Each row has a name. After each piece below comes the name of the row it's from, unless a question asks for something else. Each question is about the rows just above it. Places in a row count from 0.

[-1.5 -18.7 -56.2 -5.4 7.4 -7.5] : j_189
[10.3 -12.6 83.5 -32.6 5.4 -0.3] : j_922
[27.0 -26.8 36.4 -17.2 -33.2 -1.2] : j_236
[-21.5 -24.7 -66.1 -8.6 8.4 -15.2] : j_100
[1.5 31.6 -45.0 -7.0 -21.3 9.4] : j_653
[6.2 -26.8 -25.0 -8.4 22.0 0.2] : j_784
[14.4 5.7 -49.5 -8.8 -1.0 -3.7] : j_729
j_784 in full:	[6.2 -26.8 -25.0 -8.4 22.0 0.2]
j_922 in full:	[10.3 -12.6 83.5 -32.6 5.4 -0.3]

[49.4 -2.8 43.9 47.8 42.6 22.2 11.3 -81.0 7.0 -53.9 34.6 -31.1 9.3 14.0 -20.5 -32.1 28.0 77.3 -14.8] : j_544
[18.4 14.9 -8.1 -20.4 -5.3 3.4 9.1 25.3 0.3 -14.6 33.6 -8.0 8.7 -9.5 -27.1 -43.9 -2.8 -16.8 -3.8] : j_537
[18.4 14.9 -8.1 -20.4 -5.3 3.4 9.1 25.3 0.3 -14.6 33.6 -8.0 8.7 -9.5 -27.1 -43.9 -2.8 -16.8 -0.2] : j_253
Number of entries in [18.4 14.9 -8.1 -20.4 -5.3 3.4 9.1 25.3 0.3 -14.6 33.6 -8.0 8.7 -9.5 -27.1 -43.9 -2.8 -16.8 -0.2]:	19
Number of entries in [49.4 -2.8 43.9 47.8 42.6 22.2 11.3 -81.0 7.0 -53.9 34.6]:	11

[-12.2 4.0 13.8 24.6 12.6 -2.7 -20.0 25.0 18.8 -8.7 -1.6 12.4 7.3 18.5 17.3 7.2 -18.2 -20.1 -24.0 -24.5 -12.7 11.9 -16.8 -2.0 -1.1 -19.0] -> j_899
[13.6 26.3 -17.2 -10.3 -20.2 -9.0 3.3 -15.6 20.4 16.5 -3.1 -3.1 -29.3 17.6 6.4 -13.8 -19.1 -13.4 17.5 -31.7 -7.0 19.6 31.1 -5.8 24.4 -34.4] -> j_705
[-10.9 -13.2 15.8 -27.2 -22.9 -15.3 -0.1 38.8 9.5 52.1 27.5 -37.8 -42.6 -1.3 -21.7 19.6 2.4 -3.7 -2.5 10.7 21.8 13.0 -5.9 -9.6 7.1 -13.4] -> j_416
[23.3 3.9 6.9 -27.0 -43.4 4.2 22.0 -6.2 31.8 65.0 32.7 -22.5 -63.0 36.6 4.4 10.0 -18.3 3.4 12.6 -43.6 -19.1 20.4 31.4 -41.7 46.1 -79.4] -> j_835
[12.6 -5.1 22.5 -1.6 -23.0 11.5 9.9 8.8 35.3 45.5 31.0 -6.5 -40.3 -32.1 18.2 19.7 -23.2 -0.6 -11.7 -50.2 -32.0 16.3 8.0 -43.1 35.7 -80.3] -> j_378
[-15.0 -25.7 31.9 -11.6 -12.8 -6.1 -5.2 51.1 14.9 49.4 34.5 -29.1 -33.0 10.0 -10.5 31.6 -1.7 -2.5 -22.1 1.2 7.8 11.2 -22.0 -19.7 5.9 -26.1] -> j_84
[23.8 2.6 5.7 -32.3 -46.2 2.2 23.7 -6.5 30.3 69.3 33.7 -28.6 -67.5 33.6 0.4 10.0 -16.8 5.2 15.2 -39.0 -14.2 20.2 33.0 -40.9 46.1 -76.5] -> j_766
[16.6 -2.2 17.9 -6.8 -29.2 10.0 13.6 2.9 35.3 49.7 30.8 -8.5 -45.2 44.4 17.2 16.3 -22.3 0.7 -5.5 -51.2 -30.9 17.9 15.0 -42.9 39.2 -81.9] -> j_59
[12.5 26.4 -15.5 -4.3 -15.6 -6.5 1.8 -14.4 21.5 11.9 -4.2 0.9 -24.9 19.8 10.2 -13.3 -21.3 -14.4 12.6 -36.0 -11.3 19.3 28.3 -6.3 23.7 -36.4] -> j_299
[-16.4 1.5 15.5 23.1 15.4 -5.4 -23.2 32.4 14.8 -8.0 -0.9 8.8 8.3 13.3 12.3 10.3 -15.1 -20.4 -26.9 -16.2 -8.2 11.1 -22.8 0.6 -5.4 -11.1] -> j_684
[4.2 9.9 -9.1 -34.2 -30.9 -18.4 6.0 7.2 9.8 45.2 12.6 -32.3 -48.1 -0.8 -18.8 -1.9 -3.1 -6.7 19.7 -0.8 19.7 17.0 22.4 -3.0 16.9 -16.2] -> j_9
[-14.0 1.9 14.7 23.8 14.7 -4.9 -21.9 29.2 16.4 -8.1 -1.2 10.2 8.2 16.5 14.4 9.5 -16.2 -20.6 -25.9 -19.8 -9.8 12.0 -20.1 -0.5 -3.4 -14.4] -> j_980
How many entries does [-10.9 -13.2 15.8 -27.2 -22.9 -15.3 -0.1 38.8 9.5 52.1 27.5 -37.8 -42.6] have?	13
j_835 in full:	[23.3 3.9 6.9 -27.0 -43.4 4.2 22.0 -6.2 31.8 65.0 32.7 -22.5 -63.0 36.6 4.4 10.0 -18.3 3.4 12.6 -43.6 -19.1 20.4 31.4 -41.7 46.1 -79.4]
j_59 in full:	[16.6 -2.2 17.9 -6.8 -29.2 10.0 13.6 2.9 35.3 49.7 30.8 -8.5 -45.2 44.4 17.2 16.3 -22.3 0.7 -5.5 -51.2 -30.9 17.9 15.0 -42.9 39.2 -81.9]
[-32.0] is at row and place	j_378, 20

[-6.9 34.2 17.7 -34.5 -24.1 -7.0 -25.0 -11.2 15.1 -31.8 -33.7 -18.8 15.6 41.1 -14.3 -8.7 7.0 -23.7 0.1 1.7 9.6 74.2 -12.4 42.6 -15.8 21.6 -2.2 -1.9 -24.4 35.1 23.4 -13.3 -38.4 -1.5 -1.6 34.9] -> j_958
[-6.9 34.2 17.7 -34.5 -24.1 -7.0 -25.0 -11.2 15.1 -31.8 -33.7 -18.8 15.6 41.1 -14.3 -8.7 19.6 -23.7 0.1 1.7 9.6 74.2 -12.4 42.6 -15.8 21.6 -2.2 2.5 -24.4 -8.9 23.4 -13.3 -38.4 -1.5 -1.6 34.9] -> j_229
[2.1 -17.5 -1.0 21.7 2.6 35.2 7.0 10.3 -16.9 26.5 37.5 1.2 -13.2 -28.0 16.0 5.4 -18.9 19.1 -0.4 2.5 -6.3 -62.4 19.7 -15.0 7.7 -6.8 -3.7 -4.5 -36.4 1.9 18.3 6.6 -16.0 -31.3 58.7 -43.4] -> j_616
[2.1 -17.5 -1.0 21.7 2.6 35.2 7.0 10.3 -16.9 26.5 37.5 1.2 -13.2 -28.0 16.0 5.4 -18.9 19.1 -0.4 2.5 -6.3 -62.4 19.7 -15.0 7.7 -6.8 -3.7 -4.5 26.9 -19.1 12.2 14.7 49.6 11.9 -8.5 17.4] -> j_424
[30.0 19.2 18.4 45.1 -17.5 -2.3 39.2 6.9 -8.1 13.3 15.4 -8.8 -18.8 -27.2 50.8 -9.1 -16.5 -13.7 -30.9 -28.9 -21.9 -33.5 11.6 -18.0 48.4 -13.0 -46.6 -26.7 5.7 -25.9 -37.9 9.2 74.3 29.4 -11.0 14.2] -> j_626
j_958 in full:	[-6.9 34.2 17.7 -34.5 -24.1 -7.0 -25.0 -11.2 15.1 -31.8 -33.7 -18.8 15.6 41.1 -14.3 -8.7 7.0 -23.7 0.1 1.7 9.6 74.2 -12.4 42.6 -15.8 21.6 -2.2 -1.9 -24.4 35.1 23.4 -13.3 -38.4 -1.5 -1.6 34.9]
Where in the named rows is [15.4]?	j_626, 10
Row and place of [1.9] in the named rows:	j_616, 29
Number of entries in [-6.9 34.2 17.7 -34.5 -24.1 -7.0 -25.0 -11.2 15.1 -31.8 -33.7 -18.8 15.6 41.1 -14.3 -8.7 19.6 -23.7 0.1 1.7 9.6]:	21

[7.2 19.7 17.4 -0.4 5.5 -38.9 12.6 -24.6 -41.4 1.9 1.2 -25.8 12.2 8.3 27.1 -20.8 7.9 -6.2 -34.9 5.0 44.8 -46.4 -2.4 1.9 1.8 -6.8 -21.5 11.2 -21.6 24.4 -31.5 12.8 14.9 18.4 38.4 16.7 -19.7 10.6 -20.1 3.6 -32.5 -1.2 31.3 -0.8 24.6 -0.1 -12.1 -4.7 -59.0 -24.9 10.1 13.0 8.7 41.7 -28.5 3.9 -19.5] -> j_636
[-4.3 27.0 -6.1 31.9 22.0 7.4 -3.8 2.8 1.4 -6.1 33.9 -8.3 2.9 -19.5 -20.8 7.2 -1.0 14.3 -7.9 16.5 21.5 -21.2 0.0 -10.4 1.2 6.5 12.7 -23.5 4.6 -7.8 -14.5 -20.7 -20.4 15.8 -7.4 22.3 -8.8 12.1 5.9 -17.3 48.6 -33.6 -6.3 7.8 -3.9 -21.9 -7.3 -21.8 -12.0 45.0 0.9 -34.5 -9.7 -3.1 -4.9 -2.9 -14.1] -> j_187
[-7.6 4.8 -9.7 3.2 -5.9 29.0 -16.2 -2.4 3.5 4.2 15.6 -2.6 11.0 -11.5 -18.1 -17.6 -24.6 7.6 26.2 -21.6 -33.2 16.3 12.0 10.4 -0.1 27.5 -0.7 -19.1 -6.5 23.8 8.4 -8.1 -18.6 -9.0 -39.2 -18.5 29.2 -4.7 45.5 4.9 -8.1 0.1 -16.3 2.0 -4.5 -24.2 0.7 1.3 26.0 4.0 -4.2 -26.2 2.0 -17.7 16.0 13.0 19.0] -> j_504
[5.1 -19.8 4.8 -16.2 9.7 12.3 0.2 -1.3 -22.4 -18.6 -30.1 2.0 -11.9 2.4 19.8 -19.1 21.3 -1.0 4.6 -12.2 5.7 -3.4 -3.8 1.3 0.8 2.7 -0.3 8.5 -3.7 25.1 2.0 13.2 0.2 -13.4 12.2 -0.3 -1.4 -7.5 7.1 -25.1 -6.6 1.9 -29.8 1.3 3.7 29.3 23.4 16.8 18.2 5.6 4.9 -1.9 19.2 -43.1 22.8 3.5 47.0] -> j_519
[23.9 19.9 24.4 9.7 1.6 -61.0 -26.3 -4.4 -44.0 -39.3 26.2 -13.1 19.6 2.3 51.0 -21.0 -1.4 -6.3 -18.5 -13.9 37.3 -62.1 12.2 9.4 -8.0 -2.0 -2.3 7.5 6.8 1.4 -11.6 -1.2 -22.9 4.2 2.9 5.5 32.1 -14.4 -20.4 44.7 28.2 -36.9 -1.6 10.5 70.4 30.0 -40.6 -20.9 -29.6 20.2 19.2 -14.7 -29.3 17.6 -52.1 -18.0 4.8] -> j_720
[-18.6 -7.8 -16.0 0.4 3.5 10.1 6.7 16.6 28.6 12.2 22.7 23.6 22.5 -3.1 -18.2 6.5 -14.6 19.6 5.3 -20.1 -27.5 23.0 21.7 13.2 12.3 25.9 21.6 -1.3 16.5 7.7 -0.7 -12.3 -14.1 27.7 -21.2 -2.4 -18.2 -3.4 17.2 7.3 -2.9 4.4 19.1 -14.7 -20.6 -24.1 -3.3 -28.0 4.0 15.6 -25.2 -29.7 16.2 -10.9 -7.7 -3.9 13.9] -> j_81
[5.1 -19.8 4.8 -16.2 9.7 12.3 0.2 -1.3 -22.4 -18.6 -30.1 2.0 -11.9 2.4 19.8 -19.1 21.3 -1.0 4.6 -12.2 5.7 -3.4 -3.8 1.3 0.8 2.7 -0.3 8.5 -3.7 25.1 2.0 13.2 0.2 -13.4 12.2 -0.3 -1.4 -7.5 7.1 -25.1 -6.6 1.9 -29.8 1.3 3.7 29.3 23.4 16.8 18.2 5.6 4.9 -1.9 19.2 4.9 29.2 15.0 0.5] -> j_556
[3.9 -14.9 -3.4 -1.4 -2.5 23.6 28.4 -10.6 27.8 0.8 -5.2 41.5 -4.8 -2.5 -21.5 19.8 -22.4 -2.5 8.2 -20.2 -23.6 23.1 -7.7 -8.3 -8.8 5.9 -4.8 -24.0 -1.9 -27.4 42.3 -30.1 -10.7 -8.4 -27.2 7.7 -9.1 -20.2 17.2 1.3 17.0 -14.8 -18.0 -4.0 -33.3 1.8 4.0 3.9 20.1 26.7 -8.2 14.9 5.3 -12.7 20.3 6.5 -3.6] -> j_389
j_720 in full:	[23.9 19.9 24.4 9.7 1.6 -61.0 -26.3 -4.4 -44.0 -39.3 26.2 -13.1 19.6 2.3 51.0 -21.0 -1.4 -6.3 -18.5 -13.9 37.3 -62.1 12.2 9.4 -8.0 -2.0 -2.3 7.5 6.8 1.4 -11.6 -1.2 -22.9 4.2 2.9 5.5 32.1 -14.4 -20.4 44.7 28.2 -36.9 -1.6 10.5 70.4 30.0 -40.6 -20.9 -29.6 20.2 19.2 -14.7 -29.3 17.6 -52.1 -18.0 4.8]
[-12.0] is at row and place	j_187, 48

[8.2 -65.5 -34.6 27.2 15.3 -9.6 40.1 -12.3 12.0 -28.5 -50.1 -6.5 13.4 11.9 11.8 5.7 32.6 12.9 23.5 -9.0 -46.6 -18.0 47.8 10.3 16.8 -26.8 -10.3 12.9 -34.8] -> j_916
[-4.7 -2.1 -5.6 -5.9 12.8 0.2 -8.8 0.8 11.1 -2.3 -1.0 0.6 -5.7 12.4 12.5 7.2 31.6 11.8 -6.7 3.3 -42.6 -2.6 45.0 11.2 -5.8 -16.9 -10.2 11.8 -4.7] -> j_564
[3.2 -40.9 -17.5 6.8 17.8 9.7 11.7 -10.6 16.3 -22.3 -32.3 -4.8 11.8 19.5 24.3 10.2 -45.4 21.1 7.4 -13.6 26.4 -13.2 -61.3 13.5 6.6 -5.8 -4.4 21.1 -18.1] -> j_789
[-2.5 -8.3 -5.0 -5.6 18.3 19.6 -6.6 -4.1 15.0 -9.2 -7.5 -1.8 3.7 16.5 19.7 7.6 -21.7 19.2 -5.4 -2.6 8.2 -5.4 -29.2 11.8 0.0 -5.1 -5.4 17.6 -4.2] -> j_810
[1.4 -29.5 -12.2 1.4 19.1 17.5 4.2 -9.2 16.7 -18.7 -24.0 -4.1 10.6 19.7 24.7 9.7 -51.1 22.2 2.3 -11.2 33.3 -10.8 -69.6 13.2 4.8 -2.3 -3.6 21.4 -12.3] -> j_976
j_789 in full:	[3.2 -40.9 -17.5 6.8 17.8 9.7 11.7 -10.6 16.3 -22.3 -32.3 -4.8 11.8 19.5 24.3 10.2 -45.4 21.1 7.4 -13.6 26.4 -13.2 -61.3 13.5 6.6 -5.8 -4.4 21.1 -18.1]
j_976 in full:	[1.4 -29.5 -12.2 1.4 19.1 17.5 4.2 -9.2 16.7 -18.7 -24.0 -4.1 10.6 19.7 24.7 9.7 -51.1 22.2 2.3 -11.2 33.3 -10.8 -69.6 13.2 4.8 -2.3 -3.6 21.4 -12.3]
Count the entries of [-4.7]:	1

[-26.9 34.3 -31.9 20.6 -9.3 -12.1 -22.4 -22.9 18.1 10.8] : j_411
[-6.8 30.5 18.2 36.3 8.0 41.7 7.3 -51.9 19.6 46.2] : j_719
[6.6 -32.1 -47.0 -35.0 21.6 31.1 22.0 -23.5 -50.7 -26.2] : j_858
[72.8 -41.6 12.3 -19.6 39.9 18.3 65.0 26.6 -34.3 -3.8] : j_966
[-30.9 -11.4 72.7 -17.3 -53.6 -3.9 -29.2 -41.4 -21.1 -6.0] : j_50
[18.3] is at row and place	j_966, 5
j_411 in full:	[-26.9 34.3 -31.9 20.6 -9.3 -12.1 -22.4 -22.9 18.1 10.8]
Where in the named rows is [-3.8]?	j_966, 9
Row and place of [72.8] in the named rows:	j_966, 0
j_966 in full:	[72.8 -41.6 12.3 -19.6 39.9 18.3 65.0 26.6 -34.3 -3.8]
How many entries does [-6.8 30.5] have?	2

